Below is a small trained network, with its code and all its weights. Each question gives an input and a target symbol and asks what happens when units are switched off, that is, made to give their printed mean instead of their output.

import numpy as np


def w(rows, s, z=0):
    codes = np.array(rows[::2]) - 128.0
    scale = np.full(codes.shape[1], s)
    scale[-1] = z or s
    return codes * scale


def softmax(a):
    e = np.exp(a - a.max(-1, keepdims=True))
    return e / e.sum(-1, keepdims=True)


def log_softmax(a):
    a = a - a.max(-1, keepdims=True)
    return a - np.log(np.exp(a).sum(-1, keepdims=True))


def net(x, mask):
    ids = ['γδεηθλξπστφψω'.index(c) for c in x.split()]
    T = len(ids)
    res = E[ids] + P[:T]
    u = 0
    for l in range(2):
        r = res
        for j in range(3):
            rows = slice(4 * j, 4 * j + 4)
            q, k, v = (r @ M[l][rows].T for M in (Q, K, V))
            z = softmax(np.where(np.tri(T) > 0, q @ k.T / 4**0.5, -1e9)) @ v
            o = O[l][rows]
            res = res + np.where(mask[u + j], z, o[:, -1]) @ o[:, :-1]
        u += 3
    return log_softmax(res[-1] @ U[:, :-1].T + U[:, -1])


Q, K, V, O = {}, {}, {}, {}
E = w([
[161,70,72,58,186,157,117,15,164,152],'γ',
[180,88,101,154,107,106,121,130,109,74],'δ',
[98,171,52,144,163,83,73,97,157,116],'ε',
[83,178,138,96,148,187,171,135,226,140],'η',
[158,157,62,146,116,120,155,81,197,107],'θ',
[112,111,140,122,155,120,135,165,132,108],'λ',
[127,163,158,224,124,80,117,156,177,102],'ξ',
[101,51,115,91,165,15,124,97,130,157],'π',
[125,154,73,65,63,134,185,228,138,98],'σ',
[153,191,48,147,179,190,113,172,143,165],'τ',
[68,131,61,178,159,142,122,126,197,219],'φ',
[197,134,176,5,71,148,138,124,161,56],'ψ',
[184,120,143,75,117,151,177,108,201,200],'ω',
],0.02)
P = w([
[136,159,80,192,216,107,208,163,43,60],'0',
[170,129,140,111,130,181,66,147,171,78],'1',
[178,132,89,82,128,169,64,164,168,89],'2',
[173,134,65,64,140,174,56,180,168,100],'3',
[172,147,34,23,155,177,61,184,150,92],'4',
[176,143,15,2,150,164,66,176,157,95],'5',
],0.009)
Q[0] = w([
[126,175,185,178,104,141,126,141,34,163],'L0H1',
[171,130,49,112,180,117,129,172,139,136],'L0H1',
[147,95,109,87,189,72,90,150,249,91],'L0H1',
[85,168,147,218,95,150,116,109,66,144],'L0H1',
[106,172,144,153,104,185,85,71,85,134],'L0H2',
[188,157,98,81,130,164,139,188,222,102],'L0H2',
[243,145,50,93,162,188,94,224,220,102],'L0H2',
[140,83,147,131,142,94,153,82,122,157],'L0H2',
[128,111,153,230,137,146,181,124,128,119],'L0H3',
[97,152,141,112,106,155,134,136,146,115],'L0H3',
[90,168,129,137,115,107,119,113,132,100],'L0H3',
[152,140,118,130,148,41,86,105,119,150],'L0H3',
],0.011)
K[0] = w([
[73,166,167,152,116,233,101,126,172,59],'L0H1',
[155,110,115,122,113,97,93,169,93,187],'L0H1',
[112,121,78,105,201,1,176,132,70,200],'L0H1',
[136,179,148,148,98,182,93,79,230,49],'L0H1',
[149,211,98,184,98,207,128,42,44,48],'L0H2',
[92,117,125,122,173,68,225,105,58,180],'L0H2',
[77,110,146,128,145,15,231,88,48,136],'L0H2',
[88,128,131,96,162,157,63,174,140,123],'L0H2',
[201,154,112,232,136,149,182,109,161,117],'L0H3',
[133,136,155,132,145,147,165,139,68,37],'L0H3',
[87,95,146,132,70,123,128,151,199,104],'L0H3',
[131,94,145,187,148,65,125,97,108,115],'L0H3',
],0.0085)
V[0] = w([
[185,92,161,253,154,126,187,162,202,150],'L0H1',
[45,83,246,85,101,76,90,129,105,128],'L0H1',
[113,69,188,72,123,123,255,135,79,100],'L0H1',
[200,158,102,76,135,180,103,246,152,86],'L0H1',
[159,79,115,132,170,127,54,205,44,162],'L0H2',
[186,127,183,23,146,180,179,60,117,85],'L0H2',
[105,119,14,165,60,118,53,61,181,3],'L0H2',
[186,72,135,183,84,138,56,65,47,183],'L0H2',
[158,221,126,177,221,150,64,91,171,110],'L0H3',
[37,75,138,95,120,120,168,162,152,187],'L0H3',
[199,223,165,99,160,134,157,207,206,22],'L0H3',
[54,97,132,73,207,67,102,100,96,154],'L0H3',
],0.0071)
O[0] = w([
[92,171,70,33,135,44,101,27,196,148,127],'L0H1',
[208,118,137,101,254,49,109,172,126,50,2],'L0H1',
[154,220,24,229,188,142,60,171,127,87,78],'L0H1',
[149,89,165,135,14,192,155,90,183,81,157],'L0H1',
[219,114,186,105,89,44,197,246,192,175,157],'L0H2',
[213,111,158,198,139,175,64,109,125,173,74],'L0H2',
[42,150,139,107,60,158,37,198,14,143,197],'L0H2',
[189,88,29,102,135,58,166,146,22,255,50],'L0H2',
[92,73,162,14,185,175,193,151,189,130,187],'L0H3',
[132,244,138,242,120,71,146,134,99,82,99],'L0H3',
[136,8,107,107,141,101,56,78,129,148,230],'L0H3',
[24,111,236,216,95,150,61,213,215,158,140],'L0H3',
],0.006,0.0091)
Q[1] = w([
[145,69,111,116,134,123,166,167,175,126],'L1H1',
[195,160,196,149,217,82,202,121,47,153],'L1H1',
[128,50,132,153,103,177,87,186,144,190],'L1H1',
[68,188,241,177,89,117,170,127,116,123],'L1H1',
[160,167,149,170,254,56,154,162,151,125],'L1H2',
[126,61,89,142,148,86,163,111,50,161],'L1H2',
[185,109,144,156,135,62,190,38,26,106],'L1H2',
[95,113,132,91,29,188,145,112,62,71],'L1H2',
[127,138,157,103,178,66,194,119,114,128],'L1H3',
[119,96,172,148,59,61,33,93,119,222],'L1H3',
[164,180,136,144,125,137,100,145,203,129],'L1H3',
[168,165,124,175,105,138,158,141,95,183],'L1H3',
],0.0091)
K[1] = w([
[155,146,68,101,153,126,163,168,71,118],'L1H1',
[102,110,79,77,64,175,17,123,160,146],'L1H1',
[83,127,106,132,174,190,147,71,97,88],'L1H1',
[72,145,170,176,55,143,150,97,136,121],'L1H1',
[171,189,117,103,126,136,7,200,131,176],'L1H2',
[114,90,129,119,38,203,113,76,148,175],'L1H2',
[100,62,141,133,23,130,121,100,188,169],'L1H2',
[99,149,130,170,131,218,215,114,138,98],'L1H2',
[122,115,103,100,115,114,77,154,136,150],'L1H3',
[104,65,158,180,136,122,123,62,122,160],'L1H3',
[150,191,117,135,124,147,99,151,129,114],'L1H3',
[175,94,141,75,100,149,130,127,152,129],'L1H3',
],0.011)
V[1] = w([
[133,218,74,134,130,147,138,51,121,175],'L1H1',
[147,92,146,44,119,28,28,63,130,125],'L1H1',
[58,124,180,88,208,213,44,188,150,125],'L1H1',
[110,175,228,59,157,115,124,27,198,137],'L1H1',
[75,94,142,170,180,145,101,165,108,152],'L1H2',
[118,48,216,164,144,73,194,179,135,56],'L1H2',
[181,180,170,145,173,174,151,117,198,138],'L1H2',
[119,56,89,117,161,149,207,126,96,124],'L1H2',
[60,231,128,197,117,103,152,149,98,48],'L1H3',
[181,142,124,96,160,131,1,142,152,159],'L1H3',
[137,128,168,66,108,168,94,151,137,60],'L1H3',
[194,86,80,104,89,131,169,202,145,206],'L1H3',
],0.0088)
O[1] = w([
[117,188,205,143,171,171,59,191,144,128,123],'L1H1',
[88,172,36,105,92,171,179,106,121,29,82],'L1H1',
[187,141,127,204,126,106,203,88,51,233,246],'L1H1',
[145,153,178,127,129,143,224,186,155,79,166],'L1H1',
[151,177,74,150,188,116,138,90,141,215,162],'L1H2',
[105,70,18,187,160,146,146,147,205,114,115],'L1H2',
[213,101,191,133,72,56,131,113,175,90,90],'L1H2',
[181,63,168,125,169,143,137,207,57,84,163],'L1H2',
[123,141,109,111,50,171,137,175,145,206,119],'L1H3',
[109,152,110,119,108,133,132,2,137,83,84],'L1H3',
[78,61,175,200,134,137,120,116,108,195,179],'L1H3',
[77,87,166,76,166,60,49,103,120,118,117],'L1H3',
],0.0077,0.013)
U = w([
[87,179,113,59,156,109,133,181,156,179,71],'γ',
[20,209,146,120,142,185,113,113,81,122,125],'δ',
[53,221,100,100,98,113,122,64,165,176,130],'ε',
[102,192,128,112,191,155,108,121,177,88,139],'η',
[94,153,138,158,126,160,159,110,153,136,54],'θ',
[40,65,156,118,180,84,153,131,136,131,125],'λ',
[71,109,99,150,110,172,68,146,151,156,59],'ξ',
[127,76,37,179,253,134,129,154,194,120,253],'π',
[26,117,74,80,179,127,78,118,107,127,140],'σ',
[139,165,128,134,211,136,70,87,93,181,138],'τ',
[23,98,96,117,136,144,174,108,85,190,81],'φ',
[53,136,77,94,153,160,190,126,138,78,153],'ψ',
[22,117,130,167,125,142,140,34,128,108,144],'ω',
],0.0043,0.0041)

Each question gives the input, a string of symbols that net reads in full, and the target symbol t.
The units are the heads (4 rows each of Q, K, V and O). Each row of codes is followed by its name. A weight is (code - 128) times the scale printed after its matrix; where a second scale follows, it is the last column's (O and U).
mask holds one flag per head, layer by layer. A switched-off head (its flag False) gives its mean, the last column of its rows in O, instead of its output. The means were averaged over made-up inputs and are rounded, as every weight is.
A unit's drop is (log p(t) with every unit on - log p(t) with that unit switched off) / (log p(t) with every unit on - log p(t) with every unit switched off).
The circuit of an input: a set's keep is (log p(t) with only the set's units on - log p(t) with every unit switched off) / (log p(t) with every unit on - log p(t) with every unit switched off). Starting from all 6 units, units are removed one at a time, each time the one whose removal leaves the highest keep (on an exact tie, the one counted first), for as long as the keep stays at least 0.8.
units of the circuit, in order: the units of the circuit, biggest drop first
unit that matters most: the unit with the biggest drop
heads that matter: for each layer, one digit per head in row order, 1 if its drop is at least 0.15 and else 0, layers parted by /
drop when u is switched off: that unit's drop, to one decimal
input θ π θ δ, target π: unit that matters most => L0H1
input ε γ σ δ ψ, target φ: units of the circuit, in order => (L0H2; L0H3; L1H1; L0H1)
input δ τ ε π ε γ, target ε: units of the circuit, in order => (L0H1; L0H3; L1H2; L1H3)
input ε θ θ δ θ ξ, target φ: heads that matter => 011 / 100
input ξ δ ε ε ε, target ψ: units of the circuit, in order => (L0H1; L1H1; L0H3)
input ε σ σ, target φ: units of the circuit, in order => (L0H2; L0H3; L1H1; L0H1)
input η ε η, target θ: units of the circuit, in order => (L0H2; L1H3; L1H1)
input ψ ω η ε γ π, target π: heads that matter => 101 / 010
input ξ ψ θ λ, target ψ: units of the circuit, in order => (L0H1; L1H1; L0H3)
input σ η π ψ, target ψ: units of the circuit, in order => (L1H1; L0H1)
input ξ π η, target π: units of the circuit, in order => (L1H2; L0H1)
input ξ γ γ γ π, target π: units of the circuit, in order => (L1H2; L0H3; L0H1)
input φ ε λ ψ τ, target γ: units of the circuit, in order => (L0H3; L1H3; L0H1; L1H1)
input λ θ φ, target π: units of the circuit, in order => (L1H2)
input ε σ γ φ, target φ: units of the circuit, in order => (L0H2; L1H1; L0H3; L0H1)
input π φ ψ ξ, target ψ: heads that matter => 111 / 100
input σ γ ε, target ξ: heads that matter => 110 / 101
input δ ψ π φ τ, target τ: heads that matter => 100 / 100
input ε ψ φ θ η ω, target φ: heads that matter => 011 / 100
input η φ ψ θ ψ ω, target θ: unit that matters most => L0H2
input η γ ε γ π φ, target π: units of the circuit, in order => (L0H1; L1H2)
input δ η δ γ λ, target σ: units of the circuit, in order => (L1H1; L0H2; L1H3)
input θ τ δ ω, target δ: heads that matter => 110 / 110
input ψ γ σ ψ, target ω: heads that matter => 011 / 001
input τ φ γ δ σ γ, target λ: drop when L0H2 is switched off => 0.2
input ε δ ψ ξ ω, target φ: drop when L0H2 is switched off => 0.4
input ε ψ λ, target φ: drop when L0H2 is switched off => 0.4
input η τ δ γ γ, target θ: drop when L0H2 is switched off => 0.5
input τ λ λ, target λ: unit that matters most => L1H3
